Each row has a name. Each piece below is followed by the name of the row it came from, unless a question asks for something else. Each question is about the rows just above it. Places in a row count from 0.

[190 148  97  96 100 138 139  69 138 150 145  74 119 121 160 162  92 104
 161 139 173 145 114 197 119 124 168 157 110 117  98 107 130 143  69 107
 141 141 144 100 120] = k_110
[ 96  70 166 142  95 131 148 150 173 191 151 124 133 130 123 132 135 149
  68 138 171 140  83 140 123 136 161 152 153  97 159 149 127  59  91 167
 137 153 127 118 156] = k_914
[112 164 156 148  85 172 149 157 135  89 145  89 105  77 183 110 100 114
 121 134 191 151 115 137  61 137  98 143 156 104 113 120 147 100  98 129
 150 126  91 168 107] = k_519
[176  83 146 165 123 115 164  91  96 123 119 135 101  87 136 136 165 112
 130 104 146 111 107 105 173 157 165 111 104 165 138 167  98 135  88 159
 123 116 101 125 218] = k_591
[121 128 145 141 118 104 147 106 135 178  85 151  83 147 123 111  63 139
 147 145 148 157 125 147 102 117 118 159  64 168 130 102  83 194 117  93
 105 118 167 147 101] = k_186
[187 107 143 145 111 134 138 103 113 128 114 185 127  89  84 177 144 146
 115 117 145 102 103  92 169 144 165 106  85 161 117 144  87 185 120 144
 121 151 138 124 200] = k_823
[ 97 126 119 116 104 144 108 124 162 138 159 151 160 160  96 178  89 114
 111 172  82 147  88 131  88 130  99 151 195 114  84 118 156 127 174 122
 152 117 109 138  64] = k_277
[ 92 171 125 115 134 115 116 130 165 157  92  80 126 141 106 103  89 143
 149 129 153 156 169 142  90 150 130 150 103 107 157 105 170 121 107  83
 105 181 175  67  82] = k_656
[ 89  84 177] begins in row and place -> k_823, 13
find: [ 92 171 125 115 134 115 116 130 165 157  92  80 126 141 106 103  89 143
 149 129 153 156 169 142  90 150 130 150 103 107 157 105 170 121 107  83
 105 181 175  67  82] -> k_656
find: [121 128 145 141 118 104 147 106 135 178  85 151  83 147 123 111  63 139
 147 145 148 157 125 147 102 117 118 159  64 168 130 102  83 194 117  93
 105 118 167 147 101] -> k_186
Which row holds [187 107 143 145 111 134 138 103 113 128 114 185 127  89  84 177 144 146
 115 117 145 102 103  92 169 144 165 106  85 161 117 144  87 185 120 144
 121 151 138 124 200]? -> k_823
The next 2 entries after [ 89 143 149 129 153 156 169 142  90 150 130]: -> [150 103]

[132 127 130 141 126]  k_458
[137 165  99 115 117]  k_262
[128 125 131 127 129]  k_758
[132 127 130 114 132]  k_392
[ 36 102  98 111 159]  k_944
[116 137 127 135 128]  k_393
[137 116  99 114 156]  k_592
[137 165  99 115 132]  k_829
[123 130 131 127 114]  k_569
[138 122 128 127 125]  k_25
[124 131 143 126 120]  k_926
After [127 135], its row goes on with -> [128]
After [130 114], its row goes on with -> [132]
find: [ 36 102  98 111 159] -> k_944
What are the next 2 entries after [137 116]? -> [ 99 114]
[137 116  99 114] begins in row and place -> k_592, 0
Where do [137 165  99 115 117] appear? -> k_262
find: [132 127 130 141 126] -> k_458

[127 123 118  48 135 120 137 126 120 127 126 122 136 124 129 126  80 122
 124 118 129 130 117]  k_637
[127 123 118  48 135 120 137 126 120 127 126 122 138 130 227 119 138 117
 126 185 128 133 122]  k_433
[132 121 112 127 122 121 137 128 108 128 126 125 122  54 122 122 138 122
 122 120 124 133 123]  k_524
[226 119 138 123 141 121 137 123 116 131 128 128 141 122 128 120 138 120
 126 120 127 133  66]  k_911
[227 119 138] begins in row and place -> k_433, 14
find: [226 119 138 123 141 121 137 123 116 131 128 128 141 122 128 120 138 120
 126 120 127 133  66] -> k_911

[148  38  36  29 140  58 156  86 113 110 158 142 124 149 145  46 121  36] = k_109
[144  68  71  50 117 115 156  75  82 142 158 119 140 129 156  69 117 108] = k_684
[141  97 119  99 110 102 155  97 141 117 168 113 141 160 141 120 129  92] = k_499
[118  43  35  29 154  91 121  93 124 143 113 154 132 121 123  26 139  33] = k_152
[113  84  71  50 117 115 156  75  82 142 158 119 140 129 156  69 149  55] = k_801
[169 113  82  84 137 112 182 120 127 129 174 143 120 119 175  91 138  97] = k_383
The next 2 entries after [168 113]: -> [141 160]
[113  82] begins in row and place -> k_383, 1
Where does [154  91 121  93 124 143 113 154 132] start? Give its row and place. -> k_152, 4
Which value appears more than once in k_383? -> [120]
find: [113  84  71  50 117 115 156  75  82 142 158 119 140 129 156  69 149  55] -> k_801
find: [141  97 119  99 110 102 155  97 141 117 168 113 141 160 141 120 129  92] -> k_499
The rest of the row after [36 29]: -> [140  58 156  86 113 110 158 142 124 149 145  46 121  36]

[ 88 142 151 175 140 128 136 134 136 105 171 134 109 129 101 151  69 153
 132 146] = k_672
[129 142 152 175 168 138 116 131 129  71 143  87 208  38  89 127 167 150
 145 133] = k_868
[158 120 125 132 170 133 165 133 138 157 167 127 178 134 125 131 206  99
  95 113] = k_231
[172 132 105 103  75 120  96 110 105 102 100  81 218  66 104 113 198 149
 137 131] = k_704
[128 119 106  86  69 151  78 148 158 142  54 129 101 133 161 124 129 122
 160 125] = k_990
[163 140 110 103  75 105  96 120 106 166  53 126 102 181 145 116 113 168
 157 149] = k_355
[118 133 105  94  76 137  70 141 139 113 100  81 219 113 135 127  93 162
 181 144] = k_617
The rest of the row after [142 151 175]: -> [140 128 136 134 136 105 171 134 109 129 101 151  69 153 132 146]
[ 88 142 151 175 140 128 136 134 136 105 171 134 109 129 101 151  69 153
 132 146] is in which row? -> k_672
[110 103  75 105  96 120] begins in row and place -> k_355, 2
find: [129 142 152 175 168 138 116 131 129  71 143  87 208  38  89 127 167 150
 145 133] -> k_868
What are the next 2 entries after [ 70 141 139]? -> [113 100]
[128 119 106  86  69 151  78 148 158 142  54 129 101 133 161 124 129 122
 160 125] is in which row? -> k_990
Go on from [100  81 218] to the end of its row. -> [ 66 104 113 198 149 137 131]

[132  94 150 170 159] -> k_888
[ 37 155 146 138 132] -> k_641
[137 100 143 171 146] -> k_120
[ 37 138 138 138 138] -> k_917
[ 57 151 143 116 128] -> k_578
[ 86 134 142 137 132] -> k_148
[100 137 145 112 151] -> k_422
[137 100] begins in row and place -> k_120, 0
The rest of the row after [134 142]: -> [137 132]
After [137 145 112], its row goes on with -> [151]
After [ 57 151 143], its row goes on with -> [116 128]
Repeated in k_917: -> [138]

[124 144 125 138 141 137 137 136] = k_28
[128 179 107 165 168 159 189 158] = k_374
[127 154 123 143 151 143 173 138] = k_764
[126 166 112 157 156 150 200 152] = k_547
[126 199 104 177 184 170 208 164] = k_756
[122 195 110 171 183 150 166 150] = k_698
[120 195 110 171 184 168 200 158] = k_759
[122 189 112 168 178 164 215 155] = k_946
[122 195 110 171 183 167 230 157] = k_498
[128 202 103 179 187 165 218 165] = k_363
The value that k_698 holds more than once: -> [150]
Repeated in k_363: -> [165]
[127 154 123 143 151 143 173 138] is in which row? -> k_764

[128 125 125 126 132 127 130 131 132 132 127 133 129 124  90 125 128 128
 135 128 127 128 134 129 133 125 132 129 124 128 126 128 133 127 129 123
 128 126 126 126 129 132 134 129 133 129 131]  k_359
[120 124 125 128 133 125 130 130 138 128 125 125 126 125  80 128 128 128
 125 127 119 130 132 130 124 131 128 127 127 134 132 119 123 130 129 127
 129 123 127 135 124 133 125 135 132 127 128]  k_435
[127 130 128 126 132 127 130 131 132 132 127 133 129 124  90 125 128 128
 135 128 127 128 134 129 133 129 132 129 124 128 126 128 133 127 129 123
 128 126 126 126 129 132 134 129 133 129 131]  k_295
[126 133 128 136 130 126 124 128 126 130 126 126 127 127 226 124 129 136
 129 129 129 128 125 127 130 132 130 119 125 130 134 127 130 128 129 122
 123 129 126 135 127 118 126 130 128 127 125]  k_753
[129 127 120 121 129 122 128 130 126 128 126 136 128 126 128 121 127 118
 126 131 127 126 131 121 130 133 128 125 121 125 126 118 122 128 129 133
 123 129 130 126 121 128 140 122 125 115 126]  k_955
[127 131 130 127 132 126 136 129 135 127 133 126 130 133 129 116 126 123
 128 129 128 124 135 126 132 132 127 134 131 125 130 128 131 128 129 127
 127 133 122 128 126 128 130 132 127 125 129]  k_405
[127 134 129 133 130 126 124 128 126 130 125 126 127 127 226 124 129 136
 129 129 129 128 125 127 130 132 130 119 125 130 134 127 130 128 129 122
 123 125 126 135 127 118 126 130 128 127 125]  k_107
find: [128 125 125 126 132 127 130 131 132 132 127 133 129 124  90 125 128 128
 135 128 127 128 134 129 133 125 132 129 124 128 126 128 133 127 129 123
 128 126 126 126 129 132 134 129 133 129 131] -> k_359
The row with [127 131 130 127 132 126 136 129 135 127 133 126 130 133 129 116 126 123
 128 129 128 124 135 126 132 132 127 134 131 125 130 128 131 128 129 127
 127 133 122 128 126 128 130 132 127 125 129] is -> k_405
The next 2 entries after [128 128 125]: -> [127 119]

[139  72  62 134  62  97 136] = k_370
[ 88 212  94 119 144 122 137] = k_720
[154  85 212 122 104 119  74] = k_474
[ 49 200  84 169 163 203 166] = k_576
[ 84 169 161 103 239 163 127] = k_117
[ 32 129  39 181 104 157 163] = k_377
[ 88  86 212 141 188 180 171] = k_140
Give the next 2 entries after [ 72  62 134]. -> [62 97]
What are the next 2 entries after [ 84 169 163]? -> [203 166]
find: [ 84 169 161 103 239 163 127] -> k_117
Go on from [ 85 212] to the end of its row. -> [122 104 119  74]

[147 139  72  79  75 186 159  89 162] : k_505
[122 119 164 168 152 201 126 161 133] : k_743
[ 84 105 132 172 183  77 170 112  82] : k_387
[143  78 156  83  85 132  64 171 185] : k_286
[184 133 186 126  30  88 150 146 100] : k_60
[191 124  50  38 134 141 171 112 188] : k_131
[ 84 105 132 172 112 164  96 170 166] : k_512
find: [122 119 164 168 152 201 126 161 133] -> k_743
Where do [147 139  72  79  75 186 159  89 162] appear? -> k_505
Go on from [171 112] to the end of its row. -> [188]
What are the next 2 entries after [ 78 156  83  85]? -> [132  64]

[122 136 152 162 169  45  43 179  80 178 159  28 135  61  91  94 118  66
  71 162 123 150  42  92 217 182 123 152 152 154 230 190 147 231 128 184
  60] -> k_852
[178 143 227 172 179 100  23 173  65 162 103  16 152  37  93 137  52  46
  71 128 121 214  43  88 185 128 155  92 154 138 237 206 168 182 131 209
  97] -> k_733
[110 128 136 154 146  42  51 179 100 176 162 139 129  75  95  82 139  71
  70 168 129 148  46  92 220 187 105 139 150 186 235 162 151 228 126 181
  57] -> k_565
find: [178 143 227 172 179 100  23 173  65 162 103  16 152  37  93 137  52  46
  71 128 121 214  43  88 185 128 155  92 154 138 237 206 168 182 131 209
  97] -> k_733
Give the next 2 entries after [ 28 135]. -> [61 91]
Repeated in k_733: -> [128]

[109 140 109 115  93 122 121 124 123 113 153  98 107 123 139 141 156  91
 104  76 145 162 160 109 128 133 135 126 181 122 148 122  77 129 105 132
 159 119 170 131 118 128 129 137 133 206 117 127  96] -> k_884
[109 140 109 115  93 122 121 124 123 113 153  98 107 123 139 141 156  91
 104  76 145 162 160 109 128 133 135 126 181 122 148 122  77 129 105 132
 110 117  93 135 137  81 129 137 195  77 113 127  88] -> k_500
[109 140 109 115  93 122 121 124 123 113 153  98 107 123 139 138 156  91
 104  76 145 162 160 109 128 133 135 126 181 122 148 122  77 129 105 132
 128 119 170 131 118 128 129 137 133 206 113 127  96] -> k_727
find: [109 140 109 115  93 122 121 124 123 113 153  98 107 123 139 141 156  91
 104  76 145 162 160 109 128 133 135 126 181 122 148 122  77 129 105 132
 110 117  93 135 137  81 129 137 195  77 113 127  88] -> k_500
find: [109 140 109 115  93 122 121 124 123 113 153  98 107 123 139 141 156  91
 104  76 145 162 160 109 128 133 135 126 181 122 148 122  77 129 105 132
 159 119 170 131 118 128 129 137 133 206 117 127  96] -> k_884

[ 84  84  86 206 153 137  84  84 121] : k_438
[ 84 243  86 207 153 191 163 152  80] : k_747
[ 92 196  38  38 137  38 137 126 129] : k_936
Where does [ 86 206 153 137  84  84] start? Give its row and place. -> k_438, 2
Where do [ 84  84  86 206 153 137  84  84 121] appear? -> k_438
find: [ 92 196  38  38 137  38 137 126 129] -> k_936
After [243  86 207 153], its row goes on with -> [191 163 152  80]
The value that k_438 holds more than once: -> [84]
[ 38 137  38] begins in row and place -> k_936, 3

[108  74  65  67 106 160 147 148 148 178 114 176  72 114] : k_736
[ 97  48  47  39  94 174 156 158 158 201 108 199  45 107] : k_255
[102  67  56  59  99 164 153 154 154 183 113 183  64 112] : k_398
[ 94  41  25  30  89 185 161 162 162 205  95 211  38  93] : k_399
[100  56  45  48  98 165 153 156 155 196  95 119 170 118] : k_440
[154  57 154  49 168 168 154 168 154 201 107 199  45 112] : k_87
[101  59  48  51  98 166 153 155 157 195 116 187  57 114] : k_273
[ 94  41  25  30  89 185 161 162 162 205  95 120 170  92] : k_843
[ 97  48  49  97 156 156 168  45 154 201 108 199  45 107] : k_977
[ 99  53  41  45  96 172 155 157 157 196 108 195  51 107] : k_621
Go on from [157 196] to the end of its row. -> [108 195  51 107]
The rest of the row after [154 201 108 199  45]: -> [107]
Give the next 2 entries after [154  49 168 168 154 168 154]. -> [201 107]
The value that k_399 holds more than once: -> [162]
find: [108  74  65  67 106 160 147 148 148 178 114 176  72 114] -> k_736
Go on from [ 95 120 170] to the end of its row. -> [92]
[153 155] begins in row and place -> k_273, 6

[189 137 150 146 120 123 147 183 144  80 172 152 105 129 123 110  98  88
 116 152 104 137 164  80 125 142 154 121  78 120 136 115 141  80 131 169
 180  67  87 154  96  79 133 135 107 162  62  70 132  92 106] : k_839
[121 131 147 184 144  80 172 152 105 130 124 110  98  87 115 152 105 137
 116  88 125 142 153 120  79 119 137 116 141 135 130 169 180  68  87 153
  95  80 132 136 107 162  62  71 131  92 106 172 144  75  38] : k_942
[182 189 137 149 146 121 131 146 182 143  81 171 152 105 130 123 109  99
  88 116 153 104 136 163 162 125 141 153 122  77 119 136 116 142 136 131
 169 180  67  86 154  96  78 133 136 107 162  63  70 131  92] : k_394
[131 146 183 142  81 171 152 104 130 124 109  99  89 115 153 103 137 163
 161 126 142 152 121  78 119 137 115 141 135 130 170 181  67  86 154  95
  78 133 136 107 163  62  72 132  92 105 172 144  75  38 102] : k_347
[182 189 137 149 146 121 131 146 182 143  81 171 152 105 130 123 109  99
  88 116 153 104 136 163 162 125 141 153 122  77 119 136 116 132 136 131
 169 180  67  86 154  96  78 133 136 107 162  63  70 131  92] : k_972
After [125 142 154], its row goes on with -> [121  78 120 136 115 141  80 131 169 180  67  87 154  96  79 133 135 107
 162  62  70 132  92 106]
[182 189 137 149 146 121 131 146 182 143  81 171 152 105 130 123 109  99
  88 116 153 104 136 163 162 125 141 153 122  77 119 136 116 132 136 131
 169 180  67  86 154  96  78 133 136 107 162  63  70 131  92] is in which row? -> k_972
find: [182 189 137 149 146 121 131 146 182 143  81 171 152 105 130 123 109  99
  88 116 153 104 136 163 162 125 141 153 122  77 119 136 116 142 136 131
 169 180  67  86 154  96  78 133 136 107 162  63  70 131  92] -> k_394

[123  76  67 126 133  53 180 154 102 179  88  72 204 105 157 175 103 143
 180 135  87 136 110 183 164 168 122 146 187  80 125 173 182 105 180 151
 147 173 145 125 145  28  84 108 105] : k_831
[150 163 111 131 193 168  88 129 154 102 144  66 208 135 118  64 115 105
 167 181 130  27 162 161 193 124 128 103 104  67 105  80  97 127 155 150
 169 132 247 102 105 138 156 100 183] : k_10
[123  76  67 126 133  53 180 154 102 179  88  72 204 105 157 180 103 135
  87 143 175 136 110 183 164 168 122 146 187  80 125 173 182 105 180 151
 147 173 145 125 145  28  98 145 120] : k_619
[151 112 141 155  89 169  77 155  94  97 108 179  81  67 116 119 109 137
  94 106 108 177 162  72 180 100  86 103 104 144 153 146 132 131 119 185
 105 173 134 113 151 125 118 100 128] : k_716
[160 133 182 116  93 109 120 128 120 158 134 110 153 173 148 151 151 141
 146 105 172 178 141 114 105 169 121 126 165 100 151 110 101 118 166  86
 139 137  90 111 116 166 124 108 122] : k_782
The next 2 entries after [175 103 143 180 135  87]: -> [136 110]
find: [150 163 111 131 193 168  88 129 154 102 144  66 208 135 118  64 115 105
 167 181 130  27 162 161 193 124 128 103 104  67 105  80  97 127 155 150
 169 132 247 102 105 138 156 100 183] -> k_10
Where do [123  76  67 126 133  53 180 154 102 179  88  72 204 105 157 180 103 135
  87 143 175 136 110 183 164 168 122 146 187  80 125 173 182 105 180 151
 147 173 145 125 145  28  98 145 120] appear? -> k_619
What are the next 2 entries after [120 158]? -> [134 110]

[ 89 135 206 106 114  61 112] -> k_630
[ 60 113 119  57 140 119  84] -> k_486
[ 89 135 200 106 114  61 112] -> k_858
[ 89 135 200 106 114  61 113] -> k_585
Which row holds [ 60 113 119  57 140 119  84]? -> k_486
Where does [ 61 113] start? Give its row and place. -> k_585, 5
Which value appears more than once in k_486? -> [119]
find: [ 89 135 200 106 114  61 113] -> k_585
find: [ 89 135 200 106 114  61 112] -> k_858

[ 68  43 168  67 143 111] -> k_973
[ 68  68  68  68  77 116] -> k_866
[197  43 167 126 151  74] -> k_695
[ 67 143] begins in row and place -> k_973, 3
The value that k_866 holds more than once: -> [68]
After [68 68 68 68], its row goes on with -> [ 77 116]
After [ 43 167], its row goes on with -> [126 151  74]

[129 127 116 123 139 112 126 139 131 127 110 119 129 100 124 130 129 140
 123] -> k_667
[134 130  96 130 127 129 121 142 125 126 122 120 133 116 137 130 169 131
 120] -> k_421
[123 127 168 116 143 125 130 111 131 128 109 126 118 161 136 126  97 134
 133] -> k_601
[125 125 151 131 125 142 114 125 126 132 134 131 125 149 128 126 134 123
 131] -> k_35
[134 126 102 134 122 135 102 142 130 131 114 117 137 113 132 134 232 136
 115] -> k_602
[130 136 137 129 133 131 137 115 131 128 124 129 133 162 124 128 128 130
 131] -> k_184
[127 134 149 124 142 123 146 115 132 127 127 134 126 154 124 124  82 126
 136] -> k_766
[126 127 169 132 121 122 121 148 126 129 140 134 126  91 119 130 128 119
 127] -> k_537
[134 126 102 134 122 135 102 142 130 131 114 117 138 113 132 134 232 136
 129] -> k_928
[134 131 126 149 128 137 139 131 127 128 148 137 124 177 128 124 102 112
 138] -> k_517
The row with [125 125 151 131 125 142 114 125 126 132 134 131 125 149 128 126 134 123
 131] is -> k_35
Row and place where [124 142 123 146 115 132 127 127 134 126 154] starts: -> k_766, 3
Go on from [127 168] to the end of its row. -> [116 143 125 130 111 131 128 109 126 118 161 136 126  97 134 133]
[134 131 125 149 128] begins in row and place -> k_35, 10
After [117 138], its row goes on with -> [113 132 134 232 136 129]

